[-14.6  27.7 -18.9  22.8  18.7  11.7   9.9  27.8  58.1 -42.1  -4.6 -24.9
 -11.8  28.5 -16.3  -1.4  48.7  26.9  18.9 -47.2 -11.9   5.4  21.7  -8.7
   5.2   8.0  -2.5   7.9 -26.8 -16.1 -33.2  16.1 -15.4  30.3 -12.9  -2.2
  20.5 -35.3  37.6]  q510
[  5.4  13.6  26.4  -9.0 -21.3 -19.3  15.1  19.8  18.6 -60.5  -7.0  13.3
  -4.7  31.8  22.8 -14.9  -4.2  -2.1 -43.7  -1.9  17.4  14.7 -12.5  28.4
 -22.0 -45.9 -24.0  20.1  15.7  25.8   0.1 -73.3  16.6  18.5 -23.2  34.0
  15.5 -66.3  14.5]  q512
[-37.0 -33.5  38.4  -4.6  23.1   1.0  28.3  -3.2   5.8 -15.3  -4.5  -0.6
  14.7  31.9   7.5  34.9  -1.5  14.1 -20.9  12.2 -27.9  17.8  28.7  13.4
 -61.3 -26.2 -26.3 -27.8 -16.0  -8.3   7.1  47.7  -0.3 -28.6 -52.8  37.0
  27.2   1.8  16.6]  q53
[ -7.1  19.6  35.5  -4.2  39.9  -6.1 -27.4  77.8  24.1 -32.1  -7.0  11.1
  -0.4  46.6 -27.0  11.4  21.5   9.4  -0.3 -49.8 -21.2 -21.1  46.0 -21.5
 -27.1  43.9 -32.6 -44.9  36.2 -36.8 -18.5 -17.2   1.8  12.8   6.1  12.6
  -9.0 -31.7  56.9]  q623
[-15.3  31.9 -42.3  -0.3  -8.3 -26.3  28.7  27.2  38.4 -27.8  13.4 -28.6
   1.8  16.6  -4.5  -3.2  28.3  34.9 -26.2 -33.5 -20.9  47.7  12.2   5.8
  -1.5 -26.2   7.5   7.1 -37.0   1.0 -15.9  14.7  -0.6  14.1 -27.9  -4.6
  37.0 -61.3  23.1]  q196
[-16.8 -22.7  35.0  54.4  10.4  28.2 -15.1  17.2  17.2  -3.9  21.6 -32.2
 -10.2 -11.2 -23.5 -22.1   8.4  -8.5  -8.3 -14.4  10.6  -8.6   8.4 -35.1
  17.3 -27.3  10.2   2.8  37.0  -8.0   7.8   3.8  -8.2  21.8 -21.6  -8.0
 -43.5  39.1  13.3]  q937
[ 14.8  18.9  37.0 -39.0  15.9 -24.9  -5.1  84.1  12.4  -4.8  21.1 -36.1
 -13.9 -12.9 -21.1 -32.8  39.0  35.2 -15.5 -32.8 -56.5  25.2 -14.4 -31.6
 -24.6 -54.9   2.6  -9.8 -15.6 -11.3  -9.5 -10.0   4.0  11.8 -22.8   8.0
  10.9 -52.8  23.3]  q485
[-43.4 -24.3 -43.6  11.1 -20.7 -19.9 -64.3  34.5  16.5  10.1  -0.1   0.6
 -52.9  23.8 -20.3  50.5 -41.7   1.4  54.9 -20.4 -29.5  -6.5  73.1 -19.6
   3.7 -47.2 -12.7 -43.6 -10.3 -23.5  -3.5 -27.3  47.6   3.7 -36.1  31.8
   6.6 -25.8  11.0]  q836
[ -7.7 -28.5 -27.6   6.1  -4.5 -52.1 -21.1  48.7  15.7  20.5   1.4   5.1
   4.4  33.9 -25.9  24.5 -19.4  -3.1   2.9 -20.0 -32.7  15.8  56.3 -14.4
  13.1 -33.9 -12.1 -42.8   6.4 -22.0  11.9 -28.6  41.8  -3.2  13.9  27.2
   6.3 -10.2  -5.3]  q701
[-15.6 -20.6  31.8  20.6 -27.1  -3.1 -46.2  31.5   7.0   4.6  16.2  -8.6
  22.1  -4.6  -8.8  11.6 -52.9 -31.4  -6.6   8.4  18.6   6.8  25.5 -19.6
 -13.4 -81.0  -9.0 -11.5  25.0  18.9  -6.9 -72.5  41.3   9.6 -47.6  45.4
  -9.2 -23.3  11.8]  q712
[-23.2  13.8 -16.7   1.6   7.9 -20.7  -1.5  65.3  13.9  -1.8  10.1 -27.7
   5.7 -12.5 -25.7  -1.8  30.4  41.1   1.7 -53.3 -48.7  27.2  14.3 -23.4
 -23.8 -37.1  16.2 -17.1  -6.9 -25.8  -4.9  20.2  12.9  22.5 -29.5   0.6
  14.8 -39.3  21.3]  q788
[ 11.0   3.1   7.6  55.6   3.3   4.5   6.6  -1.6  34.7 -34.9   7.1   2.1
  -3.9  48.0  -7.5   7.6 -14.1 -31.0  -9.3  -2.1  57.5  -0.5  39.6   3.6
  33.3  26.7 -14.9  -7.4  37.6   8.3  -6.8 -28.6  -7.7  16.6  -9.1  13.8
 -20.1  13.2  19.7]  q19
both q701 q836:  => [1.4]
perm: [ 23.1 -61.3  37.0  -4.6 -27.9  14.1  -0.6  14.7 -15.9   1.0 -37.0   7.1
   7.5 -26.2  -1.5   5.8  12.2  47.7 -20.9 -33.5 -26.2  34.9  28.3  -3.2
  -4.5  16.6   1.8 -28.6  13.4 -27.8  38.4  27.2  28.7 -26.3  -8.3  -0.3
 -42.3  31.9 -15.3] => q196
both q712 q53:  => [-4.6]
q: [-14.6  27.7 -18.9  22.8  18.7  11.7   9.9  27.8  58.1 -42.1  -4.6 -24.9
 -11.8  28.5 -16.3  -1.4  48.7  26.9  18.9 -47.2 -11.9   5.4  21.7  -8.7
   5.2   8.0  -2.5   7.9 -26.8 -16.1 -33.2  16.1 -15.4  30.3 -12.9  -2.2
  20.5 -35.3  37.6] => q510
both q196 q712:  => [-4.6]
present: [  7.5 -26.2  -1.5   5.8  12.2] => no
present: [ 37.6   8.3  -6.8 -28.6] => yes

[-41.5 -22.5   8.7 -19.6 -25.9 -73.5 -25.2 -47.7 -31.8  -6.5 -13.6  54.9
 -46.3   0.1  12.8  11.2  -4.5  32.4 -19.8  11.8  24.6 -63.5 -26.7 -56.2]  q518
[-41.5 -19.6 -22.5 -73.5   8.7 -47.7 -25.9 -25.2  12.3  24.4  -4.9 -33.0
  12.5  16.6  -4.6   6.1 -16.1   1.8 -14.6 -16.7   6.0 -11.9  17.2 -26.8]  q665
[-30.6  10.1  17.6 -11.5 -32.7 -79.9 -31.9 -47.9   9.8  23.1  17.7  40.5
 -48.4   0.5  -6.9   2.3 -12.6  23.4 -18.8 -15.9   6.6 -47.3 -26.5 -56.6]  q428
[-45.0 -35.7 -16.8 -10.4 -32.4 -50.1 -16.9 -45.5 -19.8 -26.8 -29.6  56.7
 -43.0  -7.4  44.0   2.0  10.3 -31.9   6.5  30.1  14.6 -71.6 -15.7 -48.1]  q182
[-37.4  18.9  57.5  36.7 -26.3 -17.1  66.7 -34.1 -20.5 -52.5  52.7  33.8
  21.6  50.0 -20.7 -15.2  67.0 -62.4  18.9  26.3 -17.4 -14.2  18.4  25.1]  q237
q: [-41.5 -22.5   8.7 -19.6 -25.9 -73.5 -25.2 -47.7] => q518
perm: [-56.2 -26.7 -63.5  24.6  11.8 -19.8  32.4  -4.5  11.2  12.8   0.1 -46.3
  54.9 -13.6  -6.5 -31.8 -47.7 -25.2 -73.5 -25.9 -19.6   8.7 -22.5 -41.5] => q518
both q428 q182:  => [-31.9]
present: [-56.6 -26.5 -47.3] => no

[-25.4  24.8 -12.9 -26.3 -27.7 -11.5 -12.8   6.5  18.7 -27.6   7.8  -9.9] = q251
[-40.1  38.4 -10.4 -39.7 -35.7 -11.3  -2.8 -15.0  50.1 -29.1  30.9  11.8] = q533
[-29.4  28.1  -4.3 -29.9 -22.4  -0.1   5.7 -33.4  49.2 -15.5  24.3  20.9] = q573
[-49.7  48.4 -24.1 -50.3 -54.0 -25.8 -24.4  19.7  35.1 -53.2  20.6 -18.3] = q669
[-16.4  16.7  -9.3 -24.9 -12.0  28.4   1.6 -78.7  43.4 -13.1 -26.2   9.3] = q67
[ -4.3 -29.4 -29.9 -22.4  28.1 -27.0 -43.0  29.6  22.6 -72.0  -5.3 -46.0] = q460
present: [-27.6   7.8  -9.8] => no
q: [-29.4  28.1  -4.3 -29.9 -22.4] => q573
present: [-11.3  -2.7] => no

[-19.8  66.8  33.3   1.1  -8.9  19.7   2.9 -56.3 -37.4  25.3 -14.2  21.6
  -7.2   7.7  -9.5 -15.3  -4.3  -9.2 -21.0 -41.9  17.8  57.6 -17.1  12.2
   5.6   3.1  21.3] -> q170
[-10.8  35.3 -12.8   6.7  61.2  31.8   7.6  43.6   6.9  -2.7 -31.9  23.3
  21.5 -40.8 -32.0  17.5 -39.8   1.7  46.6  12.8   6.2  22.8  -7.1  25.3
  16.7  -1.9  23.8] -> q791
[ -6.9  48.3  65.4  23.5  -6.9  18.9   0.2 -26.5 -37.4   6.4  -9.5  44.5
   1.1   3.2 -28.5 -45.3  22.2  -9.5   3.4 -24.5   7.0  59.6   4.2   8.9
   4.1   9.1   9.7] -> q970
[ 36.0  25.7  34.4 -15.2   8.3  12.2  15.8  -6.5  -5.9  -5.5  36.1  20.5
  18.8  25.2 -55.4 -23.1  -3.8  -3.3  77.8 -13.3   9.7  31.1  37.3  15.1
  22.8  25.4 -37.0] -> q337
[-54.7  19.5  -8.1  19.8  15.5  31.4  28.1   6.9 -47.6   3.9 -26.5  21.5
  26.1  10.7 -21.3  27.9 -38.8   4.8  10.5 -17.2  53.8  17.7 -13.3  22.1
  17.9  -0.5  28.4] -> q645
[ -6.9  48.3  65.4 -25.3  -6.9  18.9   0.2 -26.5 -37.4   6.4  -9.5  44.5
   1.1   3.2 -28.5 -45.3  22.2  -9.5   3.4 -24.5   7.0  59.6   4.2   8.9
   4.1   9.1   9.7] -> q147
[ 17.9  53.8  27.9 -38.8  17.7  19.8 -17.2   4.8 -26.5  22.0  28.4 -54.7
  15.5  10.5 -13.3  31.4 -21.3  21.5  26.1   3.9  19.5  -8.1  10.7   6.9
 -47.6  -0.5  28.1] -> q918
[ 15.7  23.3 -19.9  19.8   5.7 -11.6 -51.6   3.8  25.5 -25.2 -11.9  10.3
 -59.9   5.9 -10.1  26.0 -28.0 -20.5  15.4   1.8  70.8  34.4 -12.6 -28.7
 -19.7 -36.1  21.2] -> q991
perm: [-54.7 -47.6 -38.8 -26.5 -21.3 -17.2 -13.3  -8.1  -0.5   3.9   4.8   6.9
  10.5  10.7  15.5  17.7  17.9  19.5  19.8  21.5  22.1  26.1  27.9  28.1
  28.4  31.4  53.8] => q645
succ: [-19.8] => [66.8]

[  4.7  11.7  -7.2  10.1   4.6 -24.5 -15.2 -30.9  -3.5  29.1  24.5   3.4
   9.0   5.4  -6.5  21.4 -10.9  39.2  12.3 -19.2] : q216
[ 15.4  32.5 -14.0 -36.6 -33.1 -42.2  46.5 -10.0 -11.7  11.0   5.0  10.6
   1.8 -45.6  71.3  17.4  -7.4  -7.7   5.8 -45.8] : q6
[ 24.5  12.3 -24.5 -11.0 -19.2   5.4   9.0  21.4  29.1   3.4 -30.9  11.7
  -7.2  -3.5  10.1  39.2  -6.5   4.6   4.7 -15.2] : q118
[  0.0   1.6   9.0   6.2 -34.5 -43.2 -13.2 -40.3  -6.2   5.9  33.8  -2.2
  26.9  -5.1  12.1  16.8 -15.1  24.4  26.0   8.6] : q786
perm: [-15.2   4.7   4.6  -6.5  39.2  10.1  -3.5  -7.2  11.7 -30.9   3.4  29.1
  21.4   9.0   5.4 -19.2 -11.0 -24.5  12.3  24.5] => q118
succ: [5.9] => [33.8]
perm: [  3.4   4.7  39.2  -3.5 -30.9   9.0 -15.2 -19.2   5.4  21.4  10.1  11.7
  24.5  29.1 -24.5  -7.2 -10.9  12.3  -6.5   4.6] => q216
perm: [-19.2  12.3  39.2 -10.9  21.4  -6.5   5.4   9.0   3.4  24.5  29.1  -3.5
 -30.9 -15.2 -24.5   4.6  10.1  -7.2  11.7   4.7] => q216
succ: [33.8] => [-2.2]
succ: [15.4] => [32.5]

[-45.7  -5.7 -11.8  -6.1 -32.7 -15.5  -7.5   5.0   3.4 -16.4  18.4] = q670
[-17.2  -5.9  -7.5  -7.2 -12.4  -8.6  -6.7   0.2  -0.8  -5.6   9.2] = q871
[-4.0 -1.0 -1.8 -1.4 -3.2 -1.8 -1.6 -0.3 -0.3 -1.2  1.9] = q834
[-12.0  -2.4   0.3  -0.7  -4.8  -3.6   1.0   6.4   3.5  -5.9   5.4] = q423
[-36.6  -5.4 -10.2  -6.0 -26.3 -13.0  -7.0   3.6   2.2 -13.0  15.3] = q601
[-17.9 -40.3  21.9 -23.5  39.9 -19.6  12.2  61.3  23.4 -24.3  30.6] = q715
[-6.7 -0.8  1.9  0.9 -1.4 -1.3  2.3  5.5  3.2 -3.9  2.7] = q520
[-44.8  -2.6  -2.7   1.1 -26.1 -11.3   1.7  14.9   9.8 -19.2  16.3] = q821
perm: [  9.2  -5.6  -0.8   0.2  -6.7  -8.6 -12.4  -7.2  -7.5  -5.9 -17.2] => q871
succ: [-1.2] => [1.9]

[ 24.1   7.9 -28.4  12.7  64.6  54.4 -10.3   5.5 -11.5 -22.9   6.7 -41.0
 -10.8  -7.1   5.1 -57.7  15.4 -11.0  24.1  32.9  12.4 -69.7 -30.6 -22.3
  38.3 -46.3 -33.9 -26.0 -43.6 -28.9  26.7  36.9 -28.5 -35.0 -22.7  -2.3
 -34.4   1.5  48.0  11.4 -23.4   7.5  32.2  49.5  34.8   7.8  19.8  12.3
  19.6  17.7 -17.7]  q232
[-12.8   9.0   1.0 -25.0 -15.9  -7.2 -10.7  26.5  -7.1 -14.9   3.1 -49.1
  10.8 -13.0  17.1 -13.2  11.9  21.7  25.8 -16.7  18.1   4.7  28.6  31.9
  30.9 -28.9 -22.3  16.2  -5.7  -2.2 -16.9  10.7   6.7 -10.0   1.4 -29.7
   4.5  16.6 -10.0 -19.0   5.9  -0.8 -11.3 -15.4  25.1   3.0 -18.2 -25.0
 -15.8 -27.5 -20.5]  q139
[-12.8   9.0   1.0 -25.0  11.5  -7.2 -10.7  26.5  -7.1 -14.9   3.1 -49.1
  10.8 -13.0  17.1 -13.2  16.1  21.7  25.8 -16.7  18.1   4.7  28.6  31.9
  30.9 -28.9 -22.3  16.2  -5.7  -2.2 -16.9  10.7   6.7 -10.0   1.4 -29.7
   4.5  16.6 -10.0 -19.0   5.9  -0.8 -11.3  -4.0  25.1   3.0 -18.2 -25.0
 -15.8 -27.5 -20.5]  q706
[  4.4  13.3 -23.1  32.9  76.7  29.7  -2.8  11.1 -24.5  23.2   9.5 -77.1
  50.0 -32.6  36.9 -20.3  11.2  27.4 -24.4  16.1 -14.7 -25.2  -2.6  12.4
  29.8 -59.6 -71.5 -28.8  10.5 -56.2   1.6  37.0  55.3  14.3  51.5  -7.5
 -42.1   6.1 -59.0 -15.3  -0.2  -4.9 -20.9  36.9   6.4  58.6 -51.1   0.2
  -4.9 -21.1  -2.4]  q374
both q706 q374:  => [16.1]
succ: [12.7] => [64.6]

[-38.1  48.8  17.9 -39.5] = q431
[ 38.4 -23.5 -53.5  67.5] = q175
[-67.9  -1.0  32.6  -3.5] = q159
[ 67.5 -19.8 -11.2  67.4] = q203
q: [-19.8 -11.2  67.4] => q203
present: [ 67.5 -19.8] => yes
succ: [-11.2] => [67.4]
both q203 q175:  => [67.5]

[-59.0  -3.3  33.8  30.8] -> q702
[ -1.5 -68.5  43.6  38.0] -> q867
[-72.2  61.0   6.9 -11.1] -> q888
[-20.7   4.4  44.1  54.9] -> q916
[ -1.5  37.9 -68.5  43.6] -> q737
[ 28.2 -63.1  39.1  29.6] -> q166
present: [ -1.5 -68.5  43.6] => yes
perm: [ 38.0  -1.5 -68.5  43.6] => q867

[ 12.4  50.5 -34.5 -16.2] : q394
[-31.2 -26.8 -17.1 -31.8] : q379
[ 46.6  33.1  -1.1 -26.6] : q681
[-2.1 41.5 -0.4 25.1] : q950
[64.2 -2.1 41.7 -0.4] : q398
q: [-2.1 41.7 -0.4] => q398
present: [ 50.5 -34.5 -16.2] => yes

[ -5.8  -1.3 -67.2  16.5  -1.2  20.9   0.1  -3.6 -13.2  10.0  28.0] = q381
[-38.9  -2.6  -1.3  -8.9 -10.1  24.2  -9.2  -2.5   8.3  32.5  29.1] = q202
[-16.7 -48.4  -4.1   2.5   9.7  -5.3  -5.8  -1.3 -67.2  16.4  -1.2] = q732
present: [ 0.1 -3.6] => yes
q: [ -5.8  -1.3 -67.2  16.4  -1.2] => q732
present: [ 8.4 32.5] => no
present: [ -1.3 -67.2  16.5  -1.3] => no

[  4.0   7.9 -14.0  -4.5  -5.8] = q965
[  4.0  -4.6 -14.0  -4.5  -5.8] = q284
[  4.0  -4.6 -14.0 -20.8  -5.8] = q248
[-58.9 -73.9 -32.3  -3.9  -4.8] = q717
[ -4.8 -19.1 -33.0 -23.9  -5.3] = q595
[-54.7 -75.0 -39.3 -11.3  -6.5] = q772
[-12.1  -8.1   9.0  10.2   6.9] = q964
[  9.2   2.3  -9.4 -17.7  -4.9] = q361
perm: [-14.0  -5.8  -4.6  -4.5   4.0] => q284
q: [-73.9 -32.3  -3.9] => q717

[ -1.5 -29.0  -3.9   2.5   2.3  34.1  -5.4  23.6  16.6  -2.3  17.3  13.0
   2.9  -8.2  -4.2  12.0 -19.4  -9.5  34.2   6.7  16.7  15.0  -2.0  -6.6
 -11.6 -22.0 -67.6   6.6  13.5 -31.9  28.1 -20.0 -17.5  14.3   4.5  24.8] = q963
[  2.7  10.2   2.9  -2.4   1.9 -11.3   0.0 -11.4 -15.1   0.7  -5.5  -2.4
  -1.4   1.4   0.7  -5.8  11.1   4.4 -10.4  -3.9  -4.1  -7.4   0.4   4.8
   5.6   7.1  20.9  -0.7  -6.8  16.9 -11.2   2.5   6.1  -5.3   1.0  -6.0] = q684
[  2.9 -15.4  -4.1   0.7  -0.9  19.5  -0.4  19.8  18.4  -1.4  16.8  11.7
  -2.5 -11.3   0.6   8.8 -25.3  -9.1  24.9   4.2  15.7  15.5   1.0  -1.5
 -21.8 -15.2 -54.0   0.2  10.4 -33.2  33.3 -12.9 -11.5   5.0   3.3   9.5] = q240
[  2.9  11.8   3.3  -3.3   1.5 -14.4   0.7 -10.4  -8.8   0.9  -8.0  -5.5
   2.3   2.7  -0.3  -7.2  11.3   4.8 -16.1  -2.0  -6.7  -8.7   0.4  33.4
   7.8   5.9  33.3  -0.8  -6.7  17.3 -12.0   1.8   7.8  -4.9  -1.7  -8.3] = q178
q: [ 16.7  15.0  -2.0  -6.6 -11.6 -22.0] => q963
q: [  2.9  11.8   3.3  -3.3   1.5 -14.4   0.7 -10.4  -8.8   0.9  -8.0  -5.5
   2.3   2.7  -0.3  -7.2  11.3   4.8 -16.1  -2.0  -6.7  -8.7   0.4  33.4
   7.8   5.9  33.3  -0.8  -6.7  17.3 -12.0   1.8   7.8  -4.9  -1.7  -8.3] => q178
succ: [-15.2] => [-54.0]

[  8.1  14.4  31.9  42.4  52.0  51.7 -56.5]  q224
[-68.6  14.4 -29.3 -76.3  71.8 -76.4 -38.7]  q489
[-77.0 -29.3 -76.3 -38.6 -38.6 -38.7  35.1]  q351
both q224 q489:  => [14.4]
q: [-76.3 -38.6] => q351
succ: [51.7] => [-56.5]
q: [ 14.4 -29.3 -76.3  71.8 -76.4 -38.7] => q489
both q489 q224:  => [14.4]
present: [42.4 52.0 51.7] => yes
q: [-77.0 -29.3 -76.3 -38.6 -38.6 -38.7  35.1] => q351

[ -0.4 -43.8 -36.4  21.6]  q804
[-67.2  57.2 -68.4 -51.9]  q305
[-73.1  30.8 -43.1 -19.2]  q28
[-35.9 -14.4 -52.2   0.5]  q276
[-52.2 -35.9 -14.4 -34.0]  q116
[-67.4  38.9 -52.2 -41.9]  q695
q: [-35.9 -14.4 -52.2] => q276
present: [-52.3 -35.9] => no

[ 20.0 -26.3 -17.0  29.1  35.3  -2.8  -6.0  10.1  19.1  -4.4   7.8  25.3
 -31.4 -30.7 -43.8  20.8  34.6  -1.2  22.6 -72.4] -> q618
[-21.7 -21.6  44.6  -4.3 -50.7  -6.1 -11.4 -14.4  13.4  -0.9  30.0 -38.3
 -70.9  46.8  12.4   0.5 -25.1 -21.1 -62.0  20.6] -> q711
[ -9.1  12.1   5.7  24.4  -4.3  47.8 -21.5  21.0  29.9   2.9  22.2   6.0
  16.6   1.0 -23.7  33.4  42.3 -33.6  35.3 -71.0] -> q241
[  9.7 -11.9  -0.2  31.6  19.7  15.2 -21.6   5.1  32.0   4.1  15.0  25.4
 -13.3 -21.0 -38.1  32.0  45.3 -19.0  30.9 -79.6] -> q435
[-20.9  31.4  -5.4   0.8 -27.3  50.3 -14.5  42.5  18.6  -7.9  36.4 -15.6
  29.9  38.0 -11.5  14.0  12.5 -30.2   1.7 -43.9] -> q258
succ: [33.4] => [42.3]
present: [ 18.6  -7.9  36.4 -15.6] => yes
q: [ 10.1  19.1  -4.4   7.8  25.3 -31.4 -30.7 -43.8  20.8  34.6  -1.2  22.6] => q618
both q435 q711:  => [-21.6]
present: [ 25.4 -13.3 -21.0] => yes

[-2.6 -0.8  1.9 -1.5 -2.2 -1.5 -0.7 -1.5  3.4] -> q20
[  0.6 -17.2 -12.0 -22.0 -27.1  -7.0  -9.1  -7.0 -17.1] -> q233
[ 11.6 -13.2   5.6   1.9  -4.4 -27.8  -0.7 -27.8  20.8] -> q344
[-21.7  22.4 -18.0 -13.6 -23.8 -22.8  -5.3 -22.8  34.2] -> q29
[ -7.8 -17.2  32.7  19.2 -27.1 -22.8  -9.1   3.7  20.8] -> q32
[-15.5  20.2   9.7 -22.1   1.2  -0.8  -0.7 -29.7  57.4] -> q458
[-46.0  42.0   1.9  -2.8 -17.2   5.8  -0.7 -26.9  20.8] -> q105
[-22.1  -0.8   9.7  20.2   1.2 -15.5   9.9 -15.5   4.5] -> q596
[-46.0  42.0   1.9  -2.8 -17.2   5.8  -5.4   5.8  50.4] -> q214
[  0.6  -2.6  -1.5  -2.2  -1.5   1.9  -9.1  -7.0 -17.1] -> q960
[-21.7 -17.2  25.0  11.6  -4.7 -29.7  15.4 -29.7 -14.3] -> q236
q: [ 1.9 -1.5 -2.2 -1.5] => q20
q: [ -7.8 -17.2  32.7  19.2 -27.1 -22.8  -9.1   3.7  20.8] => q32
present: [ -9.1  -7.0 -27.1 -22.0] => no
q: [-22.1  -0.8   9.7  20.2   1.2 -15.5] => q596

